Below is a small trained network, with its code and all its weights. Each question gives an input and a class and asks what happens when units are switched off, that is, made to give their printed mean instead of their output.

import numpy as np


def w(rows, s, z=0):
    codes = np.array(rows[::2]) - 128.0
    scale = np.full(codes.shape[1], s)
    scale[-1] = z or s
    return codes * scale


def norm(h):
    return h / np.sqrt((h * h).mean(-1, keepdims=True) + 1e-5)


def f(y):
    return np.maximum(y, 0)


def log_softmax(a):
    a = a - a.max(-1, keepdims=True)
    return a - np.log(np.exp(a).sum(-1, keepdims=True))


def net(x, mask):
    res = np.array(x, float).reshape(1, 7) / 4 @ E
    u = 0
    for l in range(2):
        y = f(norm(res) @ A[l][:, :-1].T + A[l][:, -1])
        res = res + np.where(mask[u : u + 8], y, B[l][:, -1]) @ B[l][:, :-1]
        u += 8
    return log_softmax(norm(res)[-1] @ U[:, :-1].T + U[:, -1])


A, B = {}, {}
E = w([
[224,128,176,173,26,70,132,210,185,114,27,195],'x0',
[155,73,105,162,166,134,89,62,67,40,111,195],'x1',
[18,82,244,105,87,178,111,149,101,44,49,69],'x2',
[145,113,121,85,140,161,95,157,153,122,131,145],'x3',
[85,114,28,87,143,55,153,179,90,113,34,148],'x4',
[99,128,120,107,39,180,186,155,64,133,174,205],'x5',
[179,237,125,92,123,159,133,118,103,75,100,104],'x6',
],0.011)
A[0] = w([
[194,95,163,166,63,118,131,159,151,92,72,153,22],'0.n0',
[201,123,161,170,110,98,148,171,135,144,102,172,36],'0.n1',
[195,229,126,102,114,163,138,113,106,75,89,106,18],'0.n2',
[90,4,158,185,146,83,107,177,150,190,163,176,37],'0.n3',
[187,55,105,178,117,129,96,93,79,42,115,174,51],'0.n4',
[125,118,121,109,52,149,180,112,92,126,161,171,8],'0.n5',
[154,117,165,142,195,88,112,118,155,125,108,99,25],'0.n6',
[189,151,203,214,87,190,97,93,158,131,168,138,28],'0.n7',
],0.013,0.015)
B[0] = w([
[21,157,104,54,138,105,77,45,136,107,199,118,249],'0.n0',
[71,160,73,21,113,82,70,50,144,135,228,122,216],'0.n1',
[207,119,60,97,37,204,226,34,147,70,66,50,189],'0.n2',
[218,168,72,109,51,193,233,34,128,51,63,45,233],'0.n3',
[87,224,175,158,180,197,160,126,189,213,35,215,253],'0.n4',
[127,119,122,166,91,191,158,232,74,118,176,179,161],'0.n5',
[160,86,122,197,175,113,72,154,176,130,128,113,154],'0.n6',
[162,9,205,93,201,85,195,179,146,136,187,135,225],'0.n7',
],0.011,0.0047)
A[1] = w([
[167,138,172,133,54,41,93,132,191,117,79,169,100],'1.n0',
[101,140,36,102,113,40,133,194,96,103,16,169,35],'1.n1',
[205,144,163,171,159,54,23,110,203,136,61,53,68],'1.n2',
[246,154,59,190,124,89,111,147,148,168,166,187,18],'1.n3',
[94,89,214,178,106,164,117,191,102,67,60,94,38],'1.n4',
[111,175,148,103,43,104,156,208,208,214,125,61,1],'1.n5',
[63,108,208,132,71,127,82,125,153,55,70,114,39],'1.n6',
[152,141,155,105,20,151,131,178,82,147,159,215,67],'1.n7',
],0.013,0.0093)
B[1] = w([
[78,143,96,116,146,130,123,70,115,99,194,136,215],'1.n0',
[152,48,248,112,151,147,166,134,176,133,195,84,253],'1.n1',
[63,95,91,162,101,150,161,209,88,54,119,150,243],'1.n2',
[173,148,136,110,34,76,60,170,63,194,86,126,203],'1.n3',
[217,133,94,148,105,88,96,170,109,187,115,148,206],'1.n4',
[130,178,152,179,196,180,107,59,176,142,64,198,221],'1.n5',
[172,161,93,116,70,79,115,123,79,192,149,141,233],'1.n6',
[73,88,69,178,157,97,102,179,147,35,100,97,214],'1.n7',
],0.015,0.0071)
U = w([
[190,150,108,105,65,62,43,162,61,213,115,123,148],'0',
[32,147,93,57,146,99,78,45,134,85,201,108,252],'1',
[203,115,71,125,66,189,232,70,145,77,58,50,200],'2',
[173,42,252,115,203,109,173,194,161,135,188,116,68],'3',
[65,110,50,202,140,130,116,249,117,29,116,153,23],'4',
[105,195,167,180,214,178,113,102,156,178,26,232,52],'5',
],0.015,0.0026)

Each question gives the input, the list of numbers given to net, and the class t.
The units are the neurons (one row each of A and B). Each row of codes is followed by its name. A weight is (code - 128) times the scale printed after its matrix; where a second scale follows, it is the last column's (A, B and U).
mask holds one flag per neuron, layer by layer. A switched-off neuron (its flag False) gives its mean, the last column of its row in B, instead of its output. The means were averaged over made-up inputs and are rounded, as every weight is.
A unit's drop is (log p(t) with every unit on - log p(t) with that unit switched off) / (log p(t) with every unit on - log p(t) with every unit switched off).
The circuit of an input: a set's keep is (log p(t) with only the set's units on - log p(t) with every unit switched off) / (log p(t) with every unit on - log p(t) with every unit switched off). Starting from the 12 units with the biggest drops (on a tie, the unit counted first), units are removed one at a time, each time the one whose removal leaves the highest keep (on an exact tie, the one counted first), for as long as the keep stays at least 0.8.
units of the circuit, in order: the units of the circuit, biggest drop first
most important unit: the unit with the biggest drop
k most important neurons: the k neurons with the biggest drops, biggest first
k most important neurons of layer l: the k neurons of layer l with the biggest drops, biggest first
input [0,-2,0,3,-7,-6,-7], class 2: units of the circuit, in order -> (0.n3)
input [-6,6,5,-4,5,-7,3], class 4: 2 most important neurons -> (0.n0, 0.n1)
input [5,1,6,3,-3,-3,0], class 0: 2 most important neurons -> (1.n6, 1.n4)
input [-5,5,5,-4,-1,4,-6], class 2: units of the circuit, in order -> (0.n3, 0.n0)
input [-7,0,-7,3,-1,3,-7], class 0: 4 most important neurons of layer 0 -> (0.n0, 0.n1, 0.n2, 0.n7)
input [-7,-5,6,-7,-4,8,5], class 4: 2 most important neurons -> (0.n0, 0.n1)
input [0,-1,6,7,-5,6,2], class 0: 3 most important neurons of layer 1 -> (1.n4, 1.n6, 1.n2)
input [-1,-1,7,-8,0,6,-2], class 0: 2 most important neurons of layer 1 -> (1.n4, 1.n6)
input [7,-5,-3,7,6,-2,5], class 1: 2 most important neurons -> (0.n1, 1.n0)
input [-7,-4,6,-7,1,-4,-8], class 2: units of the circuit, in order -> (0.n3, 0.n0)
input [-1,-8,8,3,-3,2,7], class 0: 2 most important neurons -> (1.n6, 1.n4)
input [3,6,6,-7,-2,-7,-4], class 4: 3 most important neurons -> (1.n2, 0.n6, 1.n3)
input [-5,6,3,3,-8,-2,8], class 2: 2 most important neurons -> (0.n2, 1.n1)
input [7,-4,-4,-2,8,7,6], class 3: most important neuron -> (1.n1)
input [-5,6,4,6,-1,-5,-6], class 2: 3 most important neurons of layer 0 -> (0.n3, 0.n0, 0.n1)
input [4,-8,-7,3,7,3,-2], class 5: 3 most important neurons -> (1.n5, 1.n6, 1.n4)
input [1,1,-5,3,2,6,-2], class 4: 3 most important neurons -> (1.n7, 0.n5, 1.n6)
input [3,-4,4,3,8,8,-6], class 3: 2 most important neurons of layer 1 -> (1.n1, 1.n2)
input [-4,-4,2,-7,1,8,7], class 4: units of the circuit, in order -> (1.n7, 0.n5)
input [8,3,-4,6,-1,-5,2], class 1: 2 most important neurons of layer 0 -> (0.n1, 0.n0)
input [-1,6,-7,2,-7,5,6], class 0: units of the circuit, in order -> (1.n3)
input [-2,-3,6,3,7,1,0], class 3: 2 most important neurons -> (1.n1, 1.n3)
input [7,-6,8,3,-7,7,8], class 0: 4 most important neurons -> (1.n6, 1.n4, 0.n3, 1.n2)
input [-5,8,-6,-1,-3,4,2], class 5: 2 most important neurons -> (0.n4, 1.n6)
input [4,7,3,-1,-8,3,4], class 3: 2 most important neurons -> (0.n7, 1.n5)
input [-7,4,7,-5,5,-5,5], class 0: 2 most important neurons of layer 1 -> (1.n4, 1.n6)
input [8,-6,3,3,-3,-3,-1], class 1: most important unit -> 0.n0
input [-4,5,-4,2,-1,2,5], class 2: 2 most important neurons of layer 0 -> (0.n2, 0.n0)
